[ -19.920  152.985   48.002 -130.761  132.706  100.727   41.135] ⇒ 41.135, -19.920
[ 131.76  -94.07  187.81  166.79 -105.68  -51.08  -70.26] ⇒ -70.26, 131.76
[-0.02  0.75 -0.94  0.92  1.98  0.62 -1.60] ⇒ -1.60, -0.02
[ 15.30   0.49  -4.81 -13.80  11.73   1.14  -6.46] ⇒ -6.46, 15.30
[ 113.112 -163.177  -97.337   67.232  104.901] ⇒ 104.901, 113.112
[-11.59   2.81  17.59  -3.70  -7.66  -3.92 -10.43] ⇒ -10.43, -11.59
[ 0.018 -0.118 -0.056  0.172 -0.028  0.098 -0.019] ⇒ -0.019, 0.018
---
[266 237 301 424 924]
924

[136 194 179  47 120 137]
120

[882  52 447  30  13  79]
13

[[6 5 2 6 6 4]
 [7 4 5 7 6 4]
 [1 5 6 2 2 6]]
6

[[ 535  842  323  177  203  537 -435]
 [ 272  458  247  132 -514   55  298]]
203

[[ 39  97 178 196 175  98]
 [119 152  90 245 156 153]]
175

[[6 5 4 3 3 4]
 [9 5 3 4 3 4]
 [7 5 4 3 1 4]]
3

[[132 159  31  53  93  49]
 [179  64  85 174  76  45]
 [ 54  88  65 133 217  59]]
93

[34 64 50 55 80 22]
80

[-573 -540 -529 -501  569  582  151]
569
---
-4.72 -0.67 +2.53 +0.52 -3.03 ans = -3.03

-0.04 +2.13 +4.12 -4.18 +2.07 -1.37 +3.00 ans = +2.07

+3.46 +3.80 +3.04 +5.25 -2.73 ans = -2.73

+4.54 +1.32 +0.97 +2.18 +1.78 ans = +1.78

+3.21 +3.83 -2.21 -3.24 -0.44
+3.93 +4.92 +2.07 +0.11 -0.82
-4.59 -4.62 -0.39 +4.61 +2.66
ans = -0.44

+1.80 -0.89 -1.56 +2.49
+1.21 +3.12 -5.20 +4.81
ans = +1.21

+3.16 -4.44 -1.55 +4.06 +2.74 -2.95 ans = +2.74
---
+2.78 +4.16 +0.38 +1.58 +0.33 Answer: +2.78
-0.77 -0.97 +0.18 +2.82 +3.29 +0.48 -4.81 Answer: -0.77
+1.96 -4.76 -1.30 +4.59 +0.69 -3.53 Answer: +1.96
-4.96 +0.51 +3.00 -2.58 +0.04 +1.56 Answer: -4.96
+2.28 -2.65 -1.43 +2.75 +3.26 -3.51 -4.16 Answer: +2.28
+4.33 -4.45 +2.38 -2.19 -1.14 +1.82 +0.10 Answer: +4.33
-5.31 +5.48 +1.95 -4.14 -2.12 Answer: -5.31
-2.48 -1.23 +1.64 +4.90 -1.46 Answer: -2.48
-4.01 +2.26 +0.98 -4.95 Answer: -4.01
+0.30 -3.56 -0.73 +4.09 -1.76 +3.47 Answer: +0.30
---
[[+4.17 -3.52 +0.69 -0.39 -2.75 +0.36]
 [-2.71 +3.81 -1.30 +3.47 +3.05 -5.27]] value +4.17, -5.27

[[+0.72 +0.50 +2.24 +1.82 -4.15 +0.00]
 [-1.46 +2.30 -3.96 -2.73 +2.95 +1.47]] value +0.72, +1.47

[+1.73 -0.24 -1.67 -1.93 +4.51] value +1.73, +4.51

[[-3.66 -3.32 +3.04 +1.72 -4.67 +3.62]
 [+2.43 +4.15 +3.98 -1.14 -1.95 +0.66]
 [+1.88 +0.23 -2.32 +2.89 -0.07 +1.06]] value -3.66, +1.06

[+5.29 +0.06 -0.62 +4.89 +1.08 +3.57 -2.70] value +5.29, -2.70

[+5.41 -2.63 +4.11 +3.02] value +5.41, +3.02

[[-0.62 -1.70 -4.72 +0.65 +0.36]
 [+1.87 -0.87 +0.78 -2.79 -1.59]] value -0.62, -1.59
